Here is a tiny trained network, its code and every weight. The questions are about switching its units off for an input and a target symbol, where a switched-off unit gives its printed mean instead of its output.

import numpy as np


def w(rows, s, z=0):
    codes = np.array(rows[::2]) - 128.0
    scale = np.full(codes.shape[1], s)
    scale[-1] = z or s
    return codes * scale


def norm(h):
    return h / np.sqrt((h * h).mean(-1, keepdims=True) + 1e-5)


def f(y):
    return y / 2 * (1 + np.tanh(0.7978845608 * (y + 0.044715 * y**3)))


def softmax(a):
    e = np.exp(a - a.max(-1, keepdims=True))
    return e / e.sum(-1, keepdims=True)


def log_softmax(a):
    a = a - a.max(-1, keepdims=True)
    return a - np.log(np.exp(a).sum(-1, keepdims=True))


def net(x, mask):
    ids = ['ΓΘΞΠΦΩαβδεζλμστψ'.index(c) for c in x.split()]
    T = len(ids)
    res = E[ids] + P[:T]
    q, k, v = (norm(res) @ M[0].T for M in (Q, K, V))
    z = softmax(np.where(np.tri(T) > 0, q @ k.T / 3**0.5, -1e9)) @ v
    res = res + np.where(mask[0], z, O[0][:, -1]) @ O[0][:, :-1]
    y = f(norm(res) @ A[0][:, :-1].T + A[0][:, -1])
    res = res + np.where(mask[1:9], y, B[0][:, -1]) @ B[0][:, :-1]
    return log_softmax(norm(res)[-1] @ U[:, :-1].T + U[:, -1])


Q, K, V, O, A, B = {}, {}, {}, {}, {}, {}
E = w([
[51,72,167,158,62],'Γ',
[163,170,99,113,63],'Θ',
[191,183,100,215,112],'Ξ',
[67,203,142,115,75],'Π',
[83,154,251,206,32],'Φ',
[104,231,205,98,100],'Ω',
[56,180,232,233,167],'α',
[178,203,32,106,98],'β',
[243,128,22,96,108],'δ',
[128,144,192,160,132],'ε',
[130,93,120,107,169],'ζ',
[109,94,222,141,138],'λ',
[108,239,139,97,171],'μ',
[125,124,148,232,180],'σ',
[154,125,119,23,27],'τ',
[196,142,97,184,65],'ψ',
],0.019)
P = w([
[121,255,196,86,188],'0',
[183,180,138,76,122],'1',
[142,136,141,70,130],'2',
[127,122,166,77,126],'3',
[147,103,163,79,116],'4',
[141,105,183,79,121],'5',
[177,102,198,85,125],'6',
[170,99,213,91,115],'7',
[176,98,231,97,113],'8',
],0.0027)
Q[0] = w([
[83,109,194,82,70],'head 1',
[152,170,4,143,141],'head 1',
[124,168,229,64,107],'head 1',
],0.016)
K[0] = w([
[41,84,121,70,147],'head 1',
[169,158,93,132,4],'head 1',
[88,156,151,63,189],'head 1',
],0.017)
V[0] = w([
[156,112,109,149,136],'head 1',
[82,187,155,134,72],'head 1',
[1,191,238,140,98],'head 1',
],0.0051)
O[0] = w([
[21,120,53,31,123,163],'head 1',
[133,233,127,49,247,108],'head 1',
[174,187,255,140,108,4],'head 1',
],0.0037,0.0035)
A[0] = w([
[154,145,96,135,214,219],'neuron 1',
[180,9,99,106,147,169],'neuron 2',
[153,153,108,51,85,112],'neuron 3',
[159,228,100,83,142,30],'neuron 4',
[157,172,139,153,39,212],'neuron 5',
[137,205,209,160,118,2],'neuron 6',
[77,61,138,187,155,81],'neuron 7',
[163,28,122,172,87,99],'neuron 8',
],0.013,0.0046)
B[0] = w([
[75,62,130,32,116,167],'neuron 1',
[31,244,128,116,221,216],'neuron 2',
[234,164,177,175,120,163],'neuron 3',
[101,26,146,177,49,150],'neuron 4',
[76,157,118,143,191,250],'neuron 5',
[163,81,47,76,126,154],'neuron 6',
[241,99,121,194,125,151],'neuron 7',
[101,146,68,53,191,199],'neuron 8',
],0.011)
U = w([
[58,70,48,147,105,59],'Γ',
[201,188,208,150,114,176],'Θ',
[121,196,48,243,166,2],'Ξ',
[45,201,234,183,108,49],'Π',
[37,61,205,171,132,150],'Φ',
[48,188,122,96,24,74],'Ω',
[165,148,169,220,115,198],'α',
[170,108,86,134,53,209],'β',
[195,83,88,45,175,130],'δ',
[205,54,92,143,178,96],'ε',
[22,122,203,40,201,59],'ζ',
[143,146,250,190,219,76],'λ',
[99,58,130,39,86,164],'μ',
[182,68,202,102,178,224],'σ',
[140,190,216,39,84,121],'τ',
[167,137,52,76,137,193],'ψ',
],0.017,0.0073)

Each question gives the input, a string of symbols that net reads in full, and the target symbol t.
The units are the heads (3 rows each of Q, K, V and O) and the neurons (one row each of A and B). Each row of codes is followed by its name. A weight is (code - 128) times the scale printed after its matrix; where a second scale follows, it is the last column's (O, A, B and U).
mask holds one flag per unit, heads first, then neurons. A switched-off unit (its flag False) gives its mean, the last column of its rows in O or B, instead of its output. The means were averaged over made-up inputs and are rounded, as every weight is.
A unit's drop is (log p(t) with every unit on - log p(t) with that unit switched off) / (log p(t) with every unit on - log p(t) with every unit switched off).
The circuit of an input: a set's keep is (log p(t) with only the set's units on - log p(t) with every unit switched off) / (log p(t) with every unit on - log p(t) with every unit switched off). Starting from all 9 units, units are removed one at a time, each time the one whose removal leaves the highest keep (on an exact tie, the one counted first), for as long as the keep stays at least 0.8.
units of the circuit, in order: the units of the circuit, biggest drop first
most important unit: the unit with the biggest drop
top k neurons: the k neurons with the biggest drops, biggest first
drop of u: that unit's drop, to one decimal
input ζ ψ Φ, target Φ: units of the circuit, in order -> (neuron 2; neuron 6)
input ψ Γ Ω Ξ Π Ω, target τ: units of the circuit, in order -> (neuron 6; neuron 2; head 1; neuron 8)
input ψ ψ ψ Φ λ, target σ: units of the circuit, in order -> (neuron 2; head 1; neuron 5)
input δ ψ δ Ω, target τ: units of the circuit, in order -> (neuron 6; head 1; neuron 2; neuron 8)
input α Γ ψ Ξ λ ψ Ξ, target Γ: most important unit -> neuron 1
input ζ ψ Γ, target Γ: top 3 neurons -> (neuron 7; neuron 8; neuron 2)
input Ω δ Ξ, target Γ: top 3 neurons -> (neuron 1; neuron 2; neuron 3)
input δ ζ Π ψ β, target β: top 4 neurons -> (neuron 4; neuron 2; neuron 3; neuron 8)
input ψ Θ τ, target Θ: units of the circuit, in order -> (neuron 3; neuron 1)
input ζ ψ ψ Π ζ ψ δ δ σ, target ε: top 2 neurons -> (neuron 7; neuron 2)
input ζ Ω ψ λ, target λ: top 4 neurons -> (neuron 7; neuron 1; neuron 6; neuron 4)
input Ξ α δ Θ, target α: top 3 neurons -> (neuron 3; neuron 4; neuron 2)
input Π ζ ψ Ω Θ τ λ, target λ: top 4 neurons -> (neuron 7; neuron 1; neuron 6; neuron 5)
input λ δ τ ψ δ Π μ ψ ε, target δ: top 3 neurons -> (neuron 6; neuron 2; neuron 3)
input Ω Θ ζ ψ Ξ Π α ζ β, target β: most important unit -> neuron 4
input ψ Ξ Ω μ Π τ, target Θ: drop of neuron 3 -> 0.5
input ζ ζ δ ψ ζ α, target α: drop of neuron 6 -> 0.1
input δ Ω δ ε δ Φ Π, target Ω: drop of neuron 4 -> 0.9
